Below are the code and all the weights of a small trained network. Each question names an input and a class and asks about switching units off, where a switched-off unit gives its printed mean instead of its output.

import numpy as np


def w(rows, s, z=0):
    codes = np.array(rows[::2]) - 128.0
    scale = np.full(codes.shape[1], s)
    scale[-1] = z or s
    return codes * scale


def norm(h):
    return h / np.sqrt((h * h).mean(-1, keepdims=True) + 1e-5)


def f(y):
    return y / 2 * (1 + np.tanh(0.7978845608 * (y + 0.044715 * y**3)))


def log_softmax(a):
    a = a - a.max(-1, keepdims=True)
    return a - np.log(np.exp(a).sum(-1, keepdims=True))


def net(x, mask):
    res = np.array(x, float).reshape(1, 5) / 4 @ E
    u = 0
    for l in range(3):
        y = f(norm(res) @ A[l][:, :-1].T + A[l][:, -1])
        res = res + np.where(mask[u : u + 11], y, B[l][:, -1]) @ B[l][:, :-1]
        u += 11
    return log_softmax(norm(res)[-1] @ U[:, :-1].T + U[:, -1])


A, B = {}, {}
E = w([
[165,162,159,24,232],'x0',
[225,230,102,148,103],'x1',
[109,254,127,169,205],'x2',
[117,122,141,118,113],'x3',
[135,131,121,135,138],'x4',
],0.0091)
A[0] = w([
[32,44,84,190,189,59],'L0N0',
[181,176,124,143,65,22],'L0N1',
[112,140,164,76,137,133],'L0N2',
[56,183,75,142,179,72],'L0N3',
[215,51,179,148,130,172],'L0N4',
[157,82,148,95,57,61],'L0N5',
[75,215,206,216,163,74],'L0N6',
[89,163,117,174,135,72],'L0N7',
[86,126,118,214,57,5],'L0N8',
[227,1,99,155,118,33],'L0N9',
[201,161,136,153,107,120],'L0N10',
],0.0099,0.0018)
B[0] = w([
[129,104,248,110,81,241],'L0N0',
[130,144,191,134,66,189],'L0N1',
[153,130,127,109,162,159],'L0N2',
[95,118,121,89,88,199],'L0N3',
[101,159,89,102,128,187],'L0N4',
[90,183,91,135,136,191],'L0N5',
[53,114,50,97,76,254],'L0N6',
[87,128,95,166,107,168],'L0N7',
[184,120,67,172,199,226],'L0N8',
[67,124,76,113,63,220],'L0N9',
[139,130,181,89,105,188],'L0N10',
],0.017,0.005)
A[1] = w([
[127,143,145,115,108,85],'L1N0',
[135,121,100,115,204,124],'L1N1',
[144,113,113,251,153,119],'L1N2',
[100,74,108,137,163,170],'L1N3',
[169,192,150,185,71,5],'L1N4',
[64,194,154,187,172,19],'L1N5',
[101,91,175,163,152,9],'L1N6',
[126,111,105,141,134,48],'L1N7',
[124,122,133,216,107,178],'L1N8',
[146,119,100,140,145,112],'L1N9',
[142,96,67,133,150,55],'L1N10',
],0.015,0.0015)
B[1] = w([
[168,168,111,154,133,164],'L1N0',
[176,135,147,94,194,161],'L1N1',
[158,25,106,139,254,220],'L1N2',
[149,220,139,175,80,190],'L1N3',
[198,140,208,136,62,253],'L1N4',
[23,132,116,166,38,135],'L1N5',
[199,145,159,128,59,173],'L1N6',
[78,121,127,134,138,125],'L1N7',
[164,102,99,112,247,245],'L1N8',
[102,129,150,128,143,116],'L1N9',
[84,131,183,78,124,149],'L1N10',
],0.013,0.0038)
A[2] = w([
[74,120,20,103,78,3],'L2N0',
[31,105,244,156,154,79],'L2N1',
[131,92,106,247,194,85],'L2N2',
[63,87,221,156,153,55],'L2N3',
[95,108,104,139,109,157],'L2N4',
[128,119,191,152,82,98],'L2N5',
[162,168,145,71,200,149],'L2N6',
[225,109,88,130,158,22],'L2N7',
[122,64,97,237,118,122],'L2N8',
[71,208,81,173,118,47],'L2N9',
[127,129,213,154,65,67],'L2N10',
],0.013,0.0016)
B[2] = w([
[27,188,119,175,76,254],'L2N0',
[236,224,115,148,89,177],'L2N1',
[136,40,184,133,200,184],'L2N2',
[197,168,138,133,83,164],'L2N3',
[118,171,76,107,151,167],'L2N4',
[184,183,117,121,172,174],'L2N5',
[104,24,108,213,167,184],'L2N6',
[65,123,153,90,131,165],'L2N7',
[116,118,137,61,254,190],'L2N8',
[74,77,122,67,19,193],'L2N9',
[212,135,143,152,148,198],'L2N10',
],0.013,0.008)
U = w([
[55,131,86,85,100,206],'0',
[138,39,132,94,249,182],'1',
[240,152,170,98,114,4],'2',
],0.013,0.0017)

Each question gives the input, the list of numbers given to net, and the class t.
The units are the neurons (one row each of A and B). Each row of codes is followed by its name. A weight is (code - 128) times the scale printed after its matrix; where a second scale follows, it is the last column's (A, B and U).
mask holds one flag per neuron, layer by layer. A switched-off neuron (its flag False) gives its mean, the last column of its row in B, instead of its output. The means were averaged over made-up inputs and are rounded, as every weight is.
A unit's drop is (log p(t) with every unit on - log p(t) with that unit switched off) / (log p(t) with every unit on - log p(t) with every unit switched off).
The circuit of an input: a set's keep is (log p(t) with only the set's units on - log p(t) with every unit switched off) / (log p(t) with every unit on - log p(t) with every unit switched off). Starting from the 12 units with the biggest drops (on a tie, the unit counted first), units are removed one at a time, each time the one whose removal leaves the highest keep (on an exact tie, the one counted first), for as long as the keep stays at least 0.8.
circuit, biggest first: the units of the circuit, biggest drop first
k most important neurons: the k neurons with the biggest drops, biggest first
drop of u: that unit's drop, to one decimal
input [7,6,1,-4,-3], class 1: circuit, biggest first	[L2N6]
input [6,-7,-3,-7,1], class 2: circuit, biggest first	[L0N0 L2N1]
input [-6,2,5,7,-7], class 1: 2 most important neurons	[L0N8 L1N2]
input [-8,8,-5,0,1], class 1: 3 most important neurons	[L0N8 L1N2 L0N0]
input [4,6,7,-1,0], class 0: 2 most important neurons	[L0N6 L0N0]
input [8,8,1,0,-1], class 1: 3 most important neurons	[L2N6 L0N0 L2N1]
input [-8,0,-6,5,-7], class 1: 2 most important neurons	[L0N8 L0N6]
input [-5,-7,6,4,1], class 2: 2 most important neurons	[L0N0 L0N9]
input [0,-6,-4,7,-2], class 2: 2 most important neurons	[L0N0 L0N6]
input [2,7,-8,3,0], class 0: 2 most important neurons	[L0N9 L0N4]
input [6,2,-7,-2,3], class 0: drop of L0N9	1.5
input [3,6,8,-1,4], class 0: drop of L0N0	0.2
input [-1,-2,1,5,0], class 2: drop of L0N0	0.9
input [6,-2,-7,-8,0], class 0: circuit, biggest first	[L0N9]
